[128 = 0]

fz_ml: [ 82 166 130 146 113 126 173 176  94  90 100 146 123 165 175  33 137  61
  85 147 194 154 139 143 103 194  98]
hh_mg: [121 111  98  72 129  96 111 104 117 135 145 125 104 132  89 133 101 136
 103 139  73 151 109 121 149  99 112]
fz_ml: [131 137  70 135 154 116 169 156 160 148 168 165  94 146 164  66 132  64
  83 128 165 170 109 136 148 145 141]
qj_qm: [154 166 160 142  97 163 133 100 162 136 126  99 158 131 164 119 123 130
 150 131  92 114 112 166 122 148 122]
rg_bs: [175 214  91 113 134 139 112 118 108 138 127  90 155 172 143  65 136 129
 196 104 165 104 112 100  65 169  91]
lf_gg: [153 101 113 205 166 150 122 151 150 149 130 111 128 117 129 145 160 121
 132 103 196 144 145 107 109 107 149]
rg_bs: [155 129 137 114 154 102 179 169 131 114 144 133 185  84 142 108 132 151
 123 132 143 154  75 150 175 134 176]
fz_ml: [112 118 102 138 199  81 119 196 128 153 160 206 115 102  85 127 134 144
 152 113 186 123 123  84 160 131 189]
fz_ml: [142 129 137 107  99 154 157 103 145 116 121 121 110 121 188 147 154 126
 130 115 130  95 146 153 136 118 117]
rg_bs: [130 169  92  97 147  91 146 123 106 129 153 147 194 184 103  35  69  75
  99 176  99 173  46 137  91 197 124]
qj_qm: [153 152  56 102 113 203 127  99 135 126 149 169 144 183 150 136  59 144
 168 142 109 109 156  99 175 168 117]
rg_bs: [ 85 127 154 157 114 148 116 115 116 119  90 124 133 159 131 116 109 103
 106 156 131 123 148 144  95 153  91]
fz_ml: [140 125  28  43 176  82 166 149  62 101 165 200 162 171 101  86  90 109
 119 147 166 142  91  73 126 167 149]
rg_bs: [148 192 102 103  97 132  73  88 142 161 160 112 111 170  92  99  89 125
 166 127  42 134 112 110 111 148 102]
lf_gg: [ 94 127 181 131 117 108 132 120 107 110  94 109 167 131 118 106 114 114
  96 163 106 136 101 165  96 147 108]
rg_bs: [195  85 160 173  78 215 172  87 151  90 114  49 227 109 166 183 102 154
 104 152  72 175 114 176 160 113 144]
lf_gg: [153 136 101 102 180 105 150 159 148 149 153 168 109  92 159 135 172 155
 171  87 199  82 124 113 157 112 166]
fz_ml: [124 161 154 153 117 136 114 116 174 160 132 116 109 128 149 106 135 112
 134 124 106 120 119 161 123 136 117]
hh_mg: [133 150 140 130 164 115 149 166 128 128 127 156 164 107 145 109 140 148
 161 122 180 102 109 132 139 153 157]
lf_gg: [156 124 118 110 147 116 116 105 156 158 152 118 133 112 115 145 123 148
 140 121  97 125  97 135 141 102 140]
fz_ml: [122 137 138 158 111 155  82 107 152 153 139 158 104 146 107 165 118 127
 169 120  98  89 163 107 111 139 139]
qj_qm: [150 152 113 157  99 175  93 139 117 121 131 117 124 141 107 147 116 159
 181 108 120 131 174  79 140 138 129]
hh_mg: [147 148 182 183 115 164 164 157 145 109 104 101 174  99 183 118 159 138
 145 119 170 122 130 162 131 149 146]
hh_mg: [ 95 104 142 125 120 122 125 133 114 114 126 172 127 131 106 152 108 125
 117 147 109 120 143 121 138 139 146]
qj_qm: [117 122 143 119 182 110 137 111  88 117  94 136 248 158 105 105  81 128
 128 182 153 106  66 146  66 178 121]
rg_bs: [113 186 121 126 142 120  96 164 125 147 115 107  91 121 126  80 137 161
 166 105 160 127 141 113 152 130  93]
qj_qm: [102 125 159 141 164  70 109 158 129 150 113 103  92  89 109 110 177 132
 117 107 165 131 115 136 109  92 121]
qj_qm: [ 98 153 131  82 154 150 147 107 174 153 114 152 150 124 182 101  68 164
 126 168 106  99  97 198 218 146  95]
qj_qm: [137 146 130 165 127 107 154 163 140 130 154 136 133 131 133  77 146  73
 101 127 141 173 101 135 106 156 159]
qj_qm: [123 188 109  88 169 115  96 101 174 193 130 125  86 134 158  91 132 148
 173 110 142  69 108 150 134 121  80]
lf_gg: [137  65 108 144 124 113 130 104 159 146 171 151  92 127 103 172 133  80
  75 129  86 159 125 124 119  93 167]
rg_bs: [ 88 121 141 136 110 164 101  93  94 108  54  44 137 158 129 112  96 142
  92 161 122 151 151 152 111 115  26]
qj_qm: [160 148 126 157 122 164 151 114 165 139 134 108 151 138 175 108 131 107
 128 128 134 134 113 157 122 145 127]
lf_gg: [ 75 116 164 134 105 127 116 130 123 118  96 118  95 121 127 129 123 128
  95 144 109 136 153 151 146 116  95]
rg_bs: [ 98 176  42  96 152  98  56 151 120 175 145 114  12 154  79  66 115 139
 136 100 134 168 155  72 163  99  60]
fz_ml: [ 93 149 168 171  89 159  81 104 147 145 114 146  96 157 121 145 120 107
 152 132  95  88 172 129  90 154 111]
hh_mg: [163 175  73  56 144 102 129 121 119 142 164 149 118 144 130  99 129 138
 173 106 131 101 103  99 127 140 128]
fz_ml: [183 135 124 152 102 174 154 143 115  95 120  72 166 114 156 135 146 155
 147 108 150 156 141 118 141 123 134]
hh_mg: [157 114 117 145 150 126 113 113 149 154 160 150 156 131  97 157 116 126
 149 127 109 120 106 112 110 130 170]
lf_gg: [109  96 144 131 151 107 150 176 132 121 119 153  80  72 153 158 186 150
 126  96 196 106 162 124 168  89 154]
lf_gg: [137  98 105  97 133 112 118  75 142 148 167 178 136 156  95 165  95  98
 119 149  67 107 103 121 100 132 156]
lf_gg: [141 138 134 119 123 109 141 121 136 131 140 105 143 124 128 101 127 112
 106 136 100 157  89 151 121 129 129]
hh_mg: [ 64  68 131 165 164  80 122 150 128 143 111 128  69 120 104 113 151  75
  37 141 165 175 133 141 108  90 110]
hh_mg: [104 106 130 103 138  98 132 129 119 126 115 107 109 111 122 118 130 132
  86 138 122 153 115 148 147  97 104]
qj_qm: [145 176 151  81  96 143 109  62 147 144 129 121 148 150 145 134 107 142
 176 134  61  65 108 155 103 150 104]
hh_mg: [ 73 148  97 200 152 179  51 159 107 146  89 127 109 177  79 104  72 148
 152 143 170 149 193  76 138 155  73]
lf_gg: [ 30 112 152 105  95 116 114 119 130 125 105 175  38 143 134 125 110  95
  71 157  91 116 173 156 156 127  83]
rg_bs: [165  62 130 162 120 169 168 124 143 105 129 118 145  98 161 197 155 134
 109 116 152 134 153 132 147  92 166]
hh_mg: [195 161 107 150 118 157 125 113 155 146 175 149 158 149 132 141 133 115
 190 104 117 102 119 100  93 161 177]
qj_qm: [168 139 101 183 148 200 118 122 163 151 111  76 133 130 172 135 140 156
 163 102 187 123 158 125 139 111 101]
hh_mg: [101 112 108 157 171 122  99 130 126 153 120 158 104 152 109 134 134 106
 132 125 182 102 150 101  85 130 120]
fz_ml: [152 169 119 144 141 128 122 148 138 144 145 123 153 131 122  92 121 133
 158 121 134 141 104 120 128 153 142]
lf_gg: [109 146 155  97 170  85 133 118 140 151 120 146 157 120 135 101 124 131
 134 145 135  88  75 167 111 143 124]
fz_ml: [139 136 192 231 100 170  74 141 146 138 101  46 151 103  92 149 132 163
 153 118 100 166 149 129 119 112 125]
rg_bs: [177 178  48  65 129 117 100  84 106 145 154  70 143 180  94  70  85 129
 139 131  79 171  78 102 104 131  75]
[155 175 124 159 154 143 152 195 134 126 123 107 149  96 168  81 157 163
 168  98 208 141 126 124 169 143 141] : rg_bs
[100 167 114 121 158 102 114 185 123 142 120 115  97 107 119  67 125 160
 132 120 159 162 123 124 187 123 103] : rg_bs
[166 183 123  87 108 133 133 117 107 113 130  92 183 139 130  92 104 158
 165 133  95 133  91 130 129 156 114] : lf_gg
[156  85 119 120  74 122 160 138 115  89 161 118  98 105 120 162 152 109
  83 113  85 187 144 111 154  93 167] : lf_gg
[130 126 166 123 130 133 140 130 114 109  91  96 154 101 152 142 153 164
 145 121 158 100 131 146 125 116 115] : rg_bs
[105  90 126 165 124 117 114 123 139 139 124  95  85 131 107 124 135  88
  60 136 114 186 135 138 115  93 106] : hh_mg
[ 96  69 132 173 165 146  80 103 152 163 115 161 107 133  95 201 117 134
 132 134 141  87 166 113 112 101 132] : lf_gg
[154 120 107 156 202 135  78 115 151 180 122  80 180 117  82 139  94 188
 159 132 137 140  90 122 138  97 116] : hh_mg
[118 158  95 118 148 121 123 113  85 122 104 125 142 192 134  75 129  84
 132 136 187 105 125 109  37 169  78] : rg_bs
[160 112 106 145 120 116 118 116 153 149 188 155 129 138  85 146 114  93
 119 128  69 160 104 107 114 130 183] : hh_mg
[113 111 127  90 137  64 180 147 148 132 163 178  80 102 156 106 167  76
  74 122 134 135  98 157 141 117 163] : lf_gg
[ 72  98 179 140 128  77 161 139 124 115 111 147 122 121 135  99 146  63
  47 159 130 147 101 178  93 138 131] : lf_gg
[ 99  95 126 146 115 122 114 123 126 128 133 144  96 141  99 142 118  95
  87 141 102 153 146 120 119 119 129] : hh_mg
[129 128  91  76 171  95 121  98 122 152 114  99  90 134 145 113 160 128
 125 108 175  97 116 130  94  88  75] : hh_mg
[155  92 182 160 114 169 120  98 150 123 118  97 212  97 107 197  89 182
 141 154  60 132 109 157 158 115 159] : hh_mg
[162 130 111 124 136 134 142 129 126 125 137 121 137 124 143 135 150 134
 148 108 156 118 127 114 118 122 140] : rg_bs
[108 106 151 140 161 131 100 126 138 147 103 130 126 103 117 170 132 173
 153 123 151  88 145 129 141 101 123] : lf_gg
[141 124 106 124  92 194 132 114 145 117 132 132 116 133 155 162  98 157
 142 128 100 128 171 123 196 124 122] : qj_qm
[174 162 129 172 148 153 170 161 126 116 128 154 170 135 190 115 189 107
 189  91 244  70 140 108  66 177 169] : rg_bs
[161 115 109 158  80 175 116 142 123 107 132  71  96 111 120 160 138 159
 130  99 109 184 179  94 174  87 124] : lf_gg
[101 144 154 134 130 117 145 148 143 131 116 141 105 116 164 102 152 113
 119 125 157 112 131 156 133 138 122] : fz_ml
[100 154 143 191 161 148 126 180 127 132  70  65 124 114 164  66 153 143
 119 120 225 157 146 148 138 125  72] : hh_mg
[ 97  96 138 112 127 107 125 117 124 126 125 141 118 124 106 141 109 121
  90 151  94 140 121 141 140 114 125] : rg_bs
[ 91 113 105  89 176 105 103 119 102 139 120 200 120 150 101 155 112 141
 159 135 165  56 144  94 107 139 126] : hh_mg
[142  96 121 124 146 126  99  95 140 149 143 128 156 126  80 173  93 152
 133 143  79 129 107 121 132 107 144] : hh_mg

hj-qr: [ 92  87  91  69  99 118 133 166 162 139  73 148 139 187 177 218 109 168
 108 150 130 106  99 130 110 110 171]
dt-pg: [151 198 138 144 104 151 131  74 129  67 193 139 102  71 110  76 102  91
 147 102  94 121 111 133 129 148  77]
hd-ds: [157 127 100 140 134 138 103 168 107 128 115 121 134 136 108 145 139 124
 150 144 150 108 136 120 151 113 168]
hj-qr: [ 72 112 109  86 101 124 137 171 179 118  77 126 150 181 191 185 111 188
 130 152 126 114 130 164 107 106 178]
ms-zd: [108 177 111 144 130 126 132 146 124 104 113 124 111 136 188  97 103 136
 195 126 137 131 117 130 140 143 116]
dt-pg: [136 174 105 152 133 159 124 154 136  86 136 103 111 115 121 119 148 123
 175 139 117 127 131 144 151 114 150]
hd-ds: [151 131 111 121 138 124 123 110  99 136 133 140 117 116 111 137 124 108
 122 116 128 124  96  97 142 133 110]
ms-zd: [120  72 188  76  73  97 128  61 152 149 154 176 176 125 115 138  74 141
  26 107 119 102 146 141  67 143  99]
ms-zd: [115 147 122 166 125 143 127 181 146 110 117 108 114 146 159 106 142 132
 185 153 142 134 159 151 134 129 155]
dt-pg: [108 117 149 148 137 146 144 144 164 124 133  99 123 129 115 122 173 134
 123 145 113 154 162 160 121 115 146]
ms-zd: [135  77 214 178 107 143 149 101 173 147 194 129 109 104  74  75 175  80
  71 138 111 164 196 152  83 153  95]
hj-qr: [129 168  94 105 124 144 134 113 132  91 133 129 111 113 130 151 119 127
 141 119  99 120  81 123 142 118 122]
ms-zd: [129 116 124 109 131 118 124 121 119 139 118 134 143 133 125 145 120 138
 111 123 132 120 119 121 128 123 132]
hd-ds: [168 130 142 154 114 151 116 119 128 113 172 130 119  98  71 111 146  90
 115 132 120 121 149 131 128 129 128]
hj-qr: [150 201 101 140 120 138 109 125 101  80 142 130 123 104 142  95  90 121
 188 114 131 103 111 125 153 135 119]
hj-qr: [137  29 195 200 122 124 150 151 151 205 156 144  76 149 105  91 192  56
  90 160 151 181 185 109  89 175  97]
hj-qr: [143 237 123 117 178 147 123  51  93  58 166  80 161  42  76  81 124 154
 146  76  82 128 109 153 172  94 106]
hd-ds: [140  98  64 123 152 112 133 167  87 179  80 154  72 170 163 181 138  94
 155 140 155 139  54  50 155 145 118]
dt-pg: [111 131 123 129 142 126 144 127 132 133 120 123 110 133 147 128 138 127
 138 127 121 148 111 121 131 133 114]
hd-ds: [175 115 112 140  91 146 117 133 125 124 160 164  87 121  97 145 127  66
 120 139 127 109 107  95 125 147 118]
dt-pg: [142  94 137 127 114 117 119 131 121 153 129 150 131 139 121 135 120 114
 106 132 145 119 135 113 116 140 126]
hj-qr: [125 181 112 131 127 155 144 108 144  81 153 118  97  99 125 120 135 114
 152 120  90 138  97 135 140 125 109]
hd-ds: [ 85 114 156 151 192 114 166 118 129 168 110  89 113 130 144  97 180 140
 130 122 122 195 136 129 133 131  99]
dt-pg: [159 139  98 149 117 141 112 160 112 120 130 140 102 133 127 132 127  97
 163 142 144 113 117 106 144 137 138]
ms-zd: [169 121  93 142 134 182 113 173 145 103 141  97 116 116  45 180 200 108
 122 162 108 119 139 140 156  81 197]
hj-qr: [ 87 127 115  93 127 153 169 112 186 105 128 113 101 128 128 181 164 139
  98 134  69 155  89 147 117 104 128]
dt-pg: [207 131 150 148  63 151  73 126 119  92 191 157 161  94  51 106  95  92
 106 134 144  60 185 144 117 130 156]
hd-ds: [169 159 131 115 119 136 102  88 103  97 163 132 160  84  73 117 104 125
 108 105 118  94 130 133 138 116 127]
hd-ds: [158 147 114  95  71 134 104 106 128  90 153 168 143 115 117 148  70 120
 112 119 121  73 110 127 116 131 129]
ms-zd: [105 231 108 133  99 134 140 107 135  56 144 142  94 110 209  76  61 125
 211 106 109 119  86 134 132 160  77]
ms-zd: [152  73 121 114 204 102 131 100  67 206 107 117 133 120  71 158 177 117
  74 110 138 160  95  71 156 115 112]
dt-pg: [151 123 126 131 112 127 112 131 116 128 137 144 131 126 117 128 113 114
 125 129 140 109 131 118 127 135 131]
[114 159 151 151 121 125 145 103 134 114 152 135 102 113 159  74 111 110
 153 115 120 147 126 129 118 160  78] : ms-zd
[150 152  63  71 119 118 103 124  89 113 100 154 144 134 138 188  77 143
 134 113 134  80  61  94 153 113 143] : hj-qr
[116 124 149 143 122 121 134 128 136 134 132 130 125 133 147 102 123 127
 134 129 134 137 146 136 115 143 115] : ms-zd
[131 116 157  94 113 102 121  75 116 138 140 151 167 114 119 122  85 143
  78 101 128 109 130 128 106 135 103] : dt-pg
[137 156 108 145 112 158 149 121 148  97 160 139  60 111 128 128 144  76
 150 132  95 143  86 111 132 145  95] : hj-qr
[137 134 144 130 118 136 137  95 136 118 160 136 115 104 106 115 130 106
 108 118 107 134 121 127 119 137 100] : ms-zd
[ 88 105 162 120 144 118 158 104 155 147 125 114 132 130 136 123 149 146
  95 122 109 163 138 145 107 127 109] : dt-pg
[115 126 106 116 147 123 124 154 122 135  93 112 144 147 142 152 134 158
 141 135 138 126 125 131 142 109 158] : dt-pg
[ 81  67 129 119 162  97 165 142 134 197  79 130 100 175 178 156 157 134
 112 136 138 178 102  98 117 143 107] : dt-pg
[104 125 140 136 173 116 146 119 120 151 113 102 128 127 136 111 155 142
 131 120 126 164 129 127 137 125 114] : hd-ds
[ 73  83 165 134 153 116 181 111 166 171 120 117  95 144 154 123 173 126
  97 130 106 194 125 129 101 144  87] : dt-pg
[ 81 132 118  99 165  97 146 120 116 151  80 116 143 150 183 137 115 174
 138 112 133 148 101 122 134 124 116] : hd-ds
[108  86 169 134 117 104 130 132 140 162 119 137 150 150 149 110 118 142
 106 133 150 134 169 141  98 143 125] : ms-zd
[140 140 138 124 136 127 128  93 115 123 148 128 134 102 103 114 125 121
 112 110 117 129 121 124 131 128 107] : hd-ds
[132 156 136 143 135 134 126 118 122 111 142 116 130 109 122  98 127 127
 145 120 124 131 138 137 135 129 120] : hj-qr
[130  94 140 170 168 129 132 164 120 168 115 100 116 140 111 114 185 117
 137 147 149 162 162 123 139 126 144] : ms-zd
[142 131  70  54  77 146  90 159 148  81 101 142 182 149 113 229  89 177
 106 145 121  49 112 154 131  74 217] : ms-zd
[135  61  90  75 111 106 121 146 118 175  87 168 130 173 136 218 113 129
  82 140 145 104  82  85 120 124 148] : hj-qr

tn_gm: [132 144 110 129 110 108 140 129 122 147 149 148  83 139 125 126 118 116
 135 112 146 145 150 116 168 126 132]
rd_qq: [136 137 119 135 140 141 126  96  94 103 150 118  81 101 155 136 139  95
 109  83 121 140 108 107 150 155 124]
tn_gm: [143 134 125 113 124 120 137 149 142 147 135 142 114 133 118 120 130 125
 142 130 135 138 160 128 155 107 125]
rp_rq: [119 129  89 112 100 107 127 134 120 126 130 138  90 135  99 127 101 143
 153 115 125 142 174 125 150 129 146]
rp_rq: [138 117 132  93 123 122 115 155 163 115 115 129 156 130 111 117 133 154
 143 148 119 120 173 148 126  96 149]
rd_qq: [124 129 120 112 127 124 126 144 134 125 140 139 128 130 119 121 115 152
 154 138 121 139 150 132 138 112 144]
gh_qp: [134 146 125 145  83  88 139 128 143 175 112 150  99 167 105 132 143  91
 105 123 181 109 155 129 150 118 117]
rd_qq: [104 104 163 174 128 123 129 146 159 172  61 109 186 158  71 143 123 122
 126 173 172  94 117 149  87 131  81]
rd_qq: [ 97 142 104 180  97  97 150  90  97 156 153 145 106 164 161 139  79 132
 106 122 152 144  71 104 129 180 143]
rp_rq: [155 104 157 120 174 151 125 140 157 103 131 103 144  97 150 126 129 120
 125 123 125 144 132 126 160 135 120]
rp_rq: [114 144  86 101  81 100 125 137 119 134 133 156 108 151 101 119 116 159
 153 133 116 126 170 136 121 105 160]
tr_rj: [129 189 137 142 101 117 130  92  93 147 168 169 100 149 167 125 193  90
  89 114 145  99  79 122 108  98 137]
rp_rq: [174 160 128  82 165 148 172 161 129 158 220 175 125 114 214  89 125 154
 155 143  82 186 110 107 171  88 144]
rd_qq: [158 158 103  76 121 139  99  85  91  47 173 131  62  84 178 122 186 100
  97  57  87 124 143 117 149 119 176]
rd_qq: [ 52 130 134 182  99 105  59  96 102  77  93 112  86 136  18 167 136 116
 152 108 193  86 157 149 117 130 141]
tr_rj: [119 187  99 114 116 126 147 122  74 149 211 186  84 135 167 109 133 149
 158 126  99 156  98 110 131  94 156]
gh_qp: [140 109 127 145 108 114 121 106 138 124  76  98 107 129 106 147 143  75
  81  94 161 102 149 127 138 162 103]
rd_qq: [122 139 118 115  95 106 120 122 135 124 131 145 141 151 136 122 133 147
 117 139 127 111 133 139 108 114 162]
tn_gm: [114 168 150 139 111 114 125 126 127 151 157 168 145 159 140 120 161 135
 125 157 149 106 100 139 104  82 148]
rd_qq: [108 134 133 148  90 104 113 105 131 129 100 130 147 159 116 138 145 122
  95 137 154  86 114 142  88 130 140]
gh_qp: [135 169 167 117 171 146 137 153 133 140 219 176 149 125 184 102 145 160
 166 166 120 158  90 126 148  65 156]
gh_qp: [ 86 146  97 139 100 123 125 109  81 132 134 144 127 145 117 131 114 159
 143 138 106 119  96 128  74 133 142]
tr_rj: [139 102 157 142 189 172 109 122 120  85 112  80 106  70 110 146 145  85
 132  91 130 137 129 120 156 151  85]
tr_rj: [ 99 189 126 192 137 124 147 108  57 177 202 172  18 131 115 141 132  76
 162  93 180 164  92  90 190 124  94]
tn_gm: [167 142 125  89  95 105 123 110 155 106 139 141 135 140 185 114 166 117
  70 113 123 106 142 134 132 113 175]
gh_qp: [118 112  92 139  98  99 147 124 130 146 120 129 118 152 128 131  68 147
 125 127 134 148 137 117 142 170 140]
tn_gm: [127 121 122 130 147 134 144 170 132 164 126 132 102 122  76 127 101 129
 185 136 138 159 170 123 167 115  91]
tn_gm: [ 92 155 150 162 123 127 118 112 107 139 145 148 151 150 131 132 146 138
 128 154 145 106  73 136  84 110 135]
tr_rj: [111 106 167 184 191 165 123 138 116 135 106  90 104  92  69 155 122  84
 162 115 166 144 119 118 160 150  52]
gh_qp: [152  97  91 100 116  88 177 187 189 178 149 150 133 158 141 104  20 188
 170 159 130 200 194 115 210 143 155]
tr_rj: [107  86 129 154 163 139 135 164 141 143 103 101 126 115  65 140  61 145
 187 142 143 166 158 124 163 155  89]
gh_qp: [154  79 120 149 110 107 126 102 158 115  54  73 102 124 111 155 115  64
  62  77 169 114 166 119 166 202  99]
tr_rj: [137 109  88 101  95  96 132 133 151 115 126 129 117 141 135 122  80 157
 126 120 120 148 176 125 159 150 169]
tr_rj: [132 120 126 100 139 144 127 142 133 116 127 125 164 119 139 116 127 160
 140 148  90 128 126 137  99 115 138]
rp_rq: [120 146 143 195 165 158 148  68  63 133 164 115  91 106 193 149 135  71
  84  86 136 144  15  87 129 192  89]
gh_qp: [144 117 135  97 144 145 120 157 145 120 109 119 140 110 100 121 148 131
 149 135 111 123 166 142 126  98 114]
tn_gm: [121  81 121 122 195 178 145 168 120 126 117  92 150  83 104 127  64 168
 196 145  77 180 128 118 132 156  85]
tn_gm: [115 131 155 140 137 135 121 151 139 150 108 131 151 136  83 130 147 127
 152 157 147 110 135 145 109  95 102]
rp_rq: [103 136 118 122  91 114 100 109 118 103 106 130 144 144 108 132 149 144
 116 134 123  88 130 148  76 116 157]
rp_rq: [141  90 132 150 156 129 143 151 153 146 102  98  98 112  90 142  85  99
 146 110 162 162 169 114 198 165  82]
[146 132 180 115 200 181 109 130 129  80 167 115 156  78 172 121 171 126
 135 130 101 135  90 130 128 101 130] : gh_qp
[146 151 167 141 154 147 163 143 134 188 151 152 174 142 175 113 156 120
 116 168 128 126  65 125 103 100  96] : rp_rq
[154 151 104  96  94 110 148 107 125 131 161 156 136 147 208 108 137 140
  83 124  97 127 104 120 114 128 172] : rd_qq
[119 148  86 149 137 127 146  88  65 111 206 140  38 107 181 134  80 120
 137  71 117 191  92  80 191 183 148] : rd_qq
[125 106 103 104 152 133 151 158 139 125 170 135 155 122 163 109  45 206
 178 158  82 190 127 117 149 144 163] : gh_qp
[110 104  72 196  32  52 144  64 121 161  51 102  68 185 101 167  76  66
  40  73 203 103 139 106 144 240 114] : gh_qp
[138 137 111 100 113 116 140 140 138 135 153 151 139 141 156 110 114 160
 135 143 107 141 137 129 130 112 160] : rd_qq
[122 168 123 144  72  89 113  66 111 109 153 152 108 161 182 133 165 103
  56 102 155  91  89 125 112 136 181] : tn_gm
[166 128 126  55 159 156 115 163 142  88 151 129 117  83 129 106 156 142
 166 117  80 147 189 136 159  78 143] : rd_qq
[160 141 157  88  69 109 107  97 173 110  77 132 234 168 190 113 226 123
  15 159 112  25  96 171  13  90 172] : tr_rj
[ 99 147 111 132  65  83 112 106 130 125 126 154 143 176 128 128 127 155
 106 145 145  95 125 143  91 119 182] : rd_qq
[139 118 167 110 138 143 109 144 164 118  90 115 196 128 118 123 175 132
 113 161 123  85 131 159  79  91 122] : tn_gm
[117 156 148 151 123 136 135 106 105 151 136 144 160 146 160 127 164 119
  99 148 126  99  56 131  68 117 119] : rp_rq
[147 134 136  91 147 145 137 135 139 112 168 143 184 122 203 103 131 175
 122 157  76 138  91 132 101 109 167] : tn_gm
[153 131 123 110  88 106 108  76 139  79 117 117 134 135 187 130 168 103
  40  94 126  88 117 132 109 149 176] : tn_gm
[100 167 127 153 129 119 148 146 103 180 183 177 103 151 117 121 109 147
 180 153 148 156 109 118 146  96 126] : tn_gm
[136 174 122 131 133 137 167 122  90 174 194 173 117 138 194 110 137 130
 128 137 105 151  64 106 121 112 126] : rp_rq
[139 121 102  64 102 106 118 173 168 118 125 146 135 137  94 107 113 178
 171 149 108 135 220 150 147  81 170] : rp_rq
[ 72 134  80 134  92 131 115 102  64 116 106 127 130 137  93 137 111 167
 147 133  85 107 100 134  42 145 135] : gh_qp
[149 150 154 108 103 106 121 152 169 155 115 154 139 154 104 117 184 107
 118 147 163  92 173 152 132  63 130] : tn_gm
[154 149 117 109  96 117 134  90 119 118 138 138 132 138 197 120 166 109
  60 108 109 103  95 123 100 136 155] : rd_qq
[159 102 102 103 119 121 130 122 141 105 105 102  96 109 131 131 116 105
 105  87 119 139 175 118 167 162 128] : tn_gm
[116 135  99 119  86 105 134 143 126 161 103 145 118 156  82 125 121 138
 144 140 132 116 165 137 113 112 123] : gh_qp
[129 136  94 123 100  99 167 173 137 207 129 162  95 161  83 117  86 139
 175 146 145 158 182 121 167 111 105] : rp_rq
[132 109 108 130 132 130 133 126 121 121 116 109  99 113 114 136 102 118
 133 104 125 147 148 116 154 160 114] : tn_gm
